Below is a small trained network, with its code and all its weights. Each question gives an input and a target symbol and asks what happens when units are switched off, that is, made to give their printed mean instead of their output.

import numpy as np


def w(rows, s, z=0):
    codes = np.array(rows[::2]) - 128.0
    scale = np.full(codes.shape[1], s)
    scale[-1] = z or s
    return codes * scale


def f(y):
    return np.maximum(y, 0)


def softmax(a):
    e = np.exp(a - a.max(-1, keepdims=True))
    return e / e.sum(-1, keepdims=True)


def log_softmax(a):
    a = a - a.max(-1, keepdims=True)
    return a - np.log(np.exp(a).sum(-1, keepdims=True))


def net(x, mask):
    ids = ['αδεζηθλμξπστφω'.index(c) for c in x.split()]
    T = len(ids)
    res = E[ids] + P[:T]
    u = 0
    for l in range(2):
        q, k, v = (res @ M[l].T for M in (Q, K, V))
        z = softmax(np.where(np.tri(T) > 0, q @ k.T / 4**0.5, -1e9)) @ v
        res = res + np.where(mask[u], z, O[l][:, -1]) @ O[l][:, :-1]
        u += 1
        y = f(res @ A[l][:, :-1].T + A[l][:, -1])
        res = res + np.where(mask[u : u + 12], y, B[l][:, -1]) @ B[l][:, :-1]
        u += 12
    return log_softmax(res[-1] @ U[:, :-1].T + U[:, -1])


Q, K, V, O, A, B = {}, {}, {}, {}, {}, {}
E = w([
[142,183,66],'α',
[141,168,68],'δ',
[146,172,68],'ε',
[116,128,192],'ζ',
[231,80,109],'η',
[233,94,82],'θ',
[247,102,55],'λ',
[116,135,191],'μ',
[68,200,125],'ξ',
[49,91,30],'π',
[126,136,151],'σ',
[138,145,108],'τ',
[67,204,124],'φ',
[128,140,150],'ω',
],0.011)
P = w([
[151,254,240],'0',
[190,237,141],'1',
[184,191,142],'2',
[175,165,137],'3',
[151,133,166],'4',
[157,139,126],'5',
[155,124,131],'6',
[163,126,106],'7',
[144,108,120],'8',
[153,107,105],'9',
[155,111,96],'10',
[158,105,95],'11',
],0.0045)
Q[0] = w([
[48,146,253],'L0H1',
[51,38,2],'L0H1',
[174,199,137],'L0H1',
[156,160,106],'L0H1',
],0.0058)
K[0] = w([
[241,159,110],'L0H1',
[124,73,85],'L0H1',
[211,254,124],'L0H1',
[228,173,97],'L0H1',
],0.0043)
V[0] = w([
[57,96,96],'L0H1',
[104,56,162],'L0H1',
[93,3,95],'L0H1',
[78,50,63],'L0H1',
],0.0073)
O[0] = w([
[141,2,38,161],'L0H1',
[95,67,148,7],'L0H1',
[136,13,71,30],'L0H1',
[170,39,11,136],'L0H1',
],0.0046,0.002)
A[0] = w([
[167,197,138,182],'L0N1',
[59,176,125,123],'L0N2',
[2,190,127,140],'L0N3',
[169,111,114,138],'L0N4',
[184,149,118,147],'L0N5',
[144,146,170,199],'L0N6',
[152,137,119,128],'L0N7',
[103,68,98,134],'L0N8',
[157,108,229,99],'L0N9',
[150,140,215,253],'L0N10',
[100,37,115,223],'L0N11',
[113,87,124,91],'L0N12',
],0.011,0.0047)
B[0] = w([
[107,90,108,245],'L0N1',
[135,186,249,201],'L0N2',
[127,183,212,253],'L0N3',
[160,91,117,160],'L0N4',
[182,84,140,178],'L0N5',
[143,113,28,195],'L0N6',
[145,90,137,146],'L0N7',
[116,164,26,197],'L0N8',
[210,104,108,145],'L0N9',
[170,134,43,226],'L0N10',
[183,171,1,234],'L0N11',
[74,75,105,145],'L0N12',
],0.0073,0.0052)
Q[1] = w([
[134,160,102],'L1H1',
[60,18,158],'L1H1',
[219,144,152],'L1H1',
[140,75,255],'L1H1',
],0.0071)
K[1] = w([
[80,59,214],'L1H1',
[178,183,231],'L1H1',
[138,166,23],'L1H1',
[254,102,58],'L1H1',
],0.0062)
V[1] = w([
[198,4,199],'L1H1',
[75,202,111],'L1H1',
[31,126,14],'L1H1',
[152,105,10],'L1H1',
],0.0044)
O[1] = w([
[10,2,47,2],'L1H1',
[192,154,146,189],'L1H1',
[196,131,208,159],'L1H1',
[165,97,164,169],'L1H1',
],0.0062,0.0059)
A[1] = w([
[184,75,73,185],'L1N1',
[90,76,24,87],'L1N2',
[110,110,136,112],'L1N3',
[167,110,49,48],'L1N4',
[127,157,151,253],'L1N5',
[10,122,163,190],'L1N6',
[151,60,130,96],'L1N7',
[94,150,161,112],'L1N8',
[85,119,136,119],'L1N9',
[115,177,208,140],'L1N10',
[46,165,166,103],'L1N11',
[153,22,49,48],'L1N12',
],0.011,0.0059)
B[1] = w([
[75,169,111,254],'L1N1',
[44,80,185,196],'L1N2',
[134,104,124,128],'L1N3',
[61,128,130,221],'L1N4',
[239,97,65,227],'L1N5',
[128,37,135,135],'L1N6',
[157,72,204,143],'L1N7',
[66,134,114,152],'L1N8',
[114,120,128,128],'L1N9',
[105,91,176,210],'L1N10',
[67,148,117,156],'L1N11',
[84,139,254,188],'L1N12',
],0.0087,0.0097)
U = w([
[234,184,10,163],'α',
[134,174,17,254],'δ',
[91,165,74,214],'ε',
[52,161,148,30],'ζ',
[112,85,172,177],'η',
[116,122,127,88],'θ',
[117,118,134,91],'λ',
[119,130,120,42],'μ',
[120,169,151,92],'ξ',
[184,82,201,173],'π',
[124,129,128,76],'σ',
[126,133,140,105],'τ',
[122,174,168,145],'φ',
[125,131,125,57],'ω',
],0.011,0.006)

Each question gives the input, a string of symbols that net reads in full, and the target symbol t.
The units are the heads (4 rows each of Q, K, V and O) and the neurons (one row each of A and B). Each row of codes is followed by its name. A weight is (code - 128) times the scale printed after its matrix; where a second scale follows, it is the last column's (O, A, B and U).
mask holds one flag per unit, layer by layer, with each layer's heads first. A switched-off unit (its flag False) gives its mean, the last column of its rows in O or B, instead of its output. The means were averaged over made-up inputs and are rounded, as every weight is.
A unit's drop is (log p(t) with every unit on - log p(t) with that unit switched off) / (log p(t) with every unit on - log p(t) with every unit switched off).
The circuit of an input: a set's keep is (log p(t) with only the set's units on - log p(t) with every unit switched off) / (log p(t) with every unit on - log p(t) with every unit switched off). Starting from the 12 units with the biggest drops (on a tie, the unit counted first), units are removed one at a time, each time the one whose removal leaves the highest keep (on an exact tie, the one counted first), for as long as the keep stays at least 0.8.
units of the circuit, in order: the units of the circuit, biggest drop first
top k neurons: the k neurons with the biggest drops, biggest first
k most important neurons of layer l: the k neurons of layer l with the biggest drops, biggest first
input η σ η δ π η π θ, target π: 4 most important neurons of layer 0	[L0N5 L0N8 L0N4 L0N11]
input τ θ ζ φ φ η δ, target α: units of the circuit, in order	[L1N2 L1N12]
input π φ π π π η π θ π ξ, target π: 2 most important neurons of layer 0	[L0N8 L0N11]
input π π η, target π: 2 most important neurons of layer 1	[L1N7 L1N12]
input π θ φ π φ φ π φ π π, target ζ: top 2 neurons	[L1N2 L1N12]
input π φ π π α σ π ξ τ, target α: top 3 neurons	[L1N2 L1N12 L1N10]
input π λ π δ π π π η, target π: units of the circuit, in order	[L1H1 L1N7 L0H1]
input φ η ε η σ π, target α: 2 most important neurons of layer 0	[L0N10 L0N6]
input π τ θ ε, target α: top 4 neurons	[L1N2 L1N12 L1N4 L1N10]
input η τ μ, target α: 3 most important neurons of layer 0	[L0N10 L0N6 L0N9]
input τ ε ζ, target α: most important neuron of layer 0	[L0N10]
input π ε θ, target π: units of the circuit, in order	[L1H1 L0N11 L0H1]
input φ φ π π π φ τ η η α, target α: units of the circuit, in order	[L1N2 L1N12]
input π π φ π λ, target π: units of the circuit, in order	[L1H1 L1N7 L0H1 L0N5]
input π π τ ξ π π τ π φ π φ, target π: 2 most important neurons of layer 0	[L0N8 L0N11]
input ξ π τ φ π η α ξ π π, target ζ: top 2 neurons	[L1N2 L0N11]
input η π ξ π λ η π φ π φ, target π: 2 most important neurons of layer 1	[L1N1 L1N10]
input ξ μ λ π η π φ λ π π τ λ, target π: top neuron	[L1N12]
input η π μ π η φ φ π τ π ω, target α: top 2 neurons	[L1N2 L1N12]
input θ π η ω η ζ, target α: 2 most important neurons of layer 1	[L1N2 L1N12]
input λ π π π ξ, target π: 2 most important neurons of layer 1	[L1N10 L1N1]
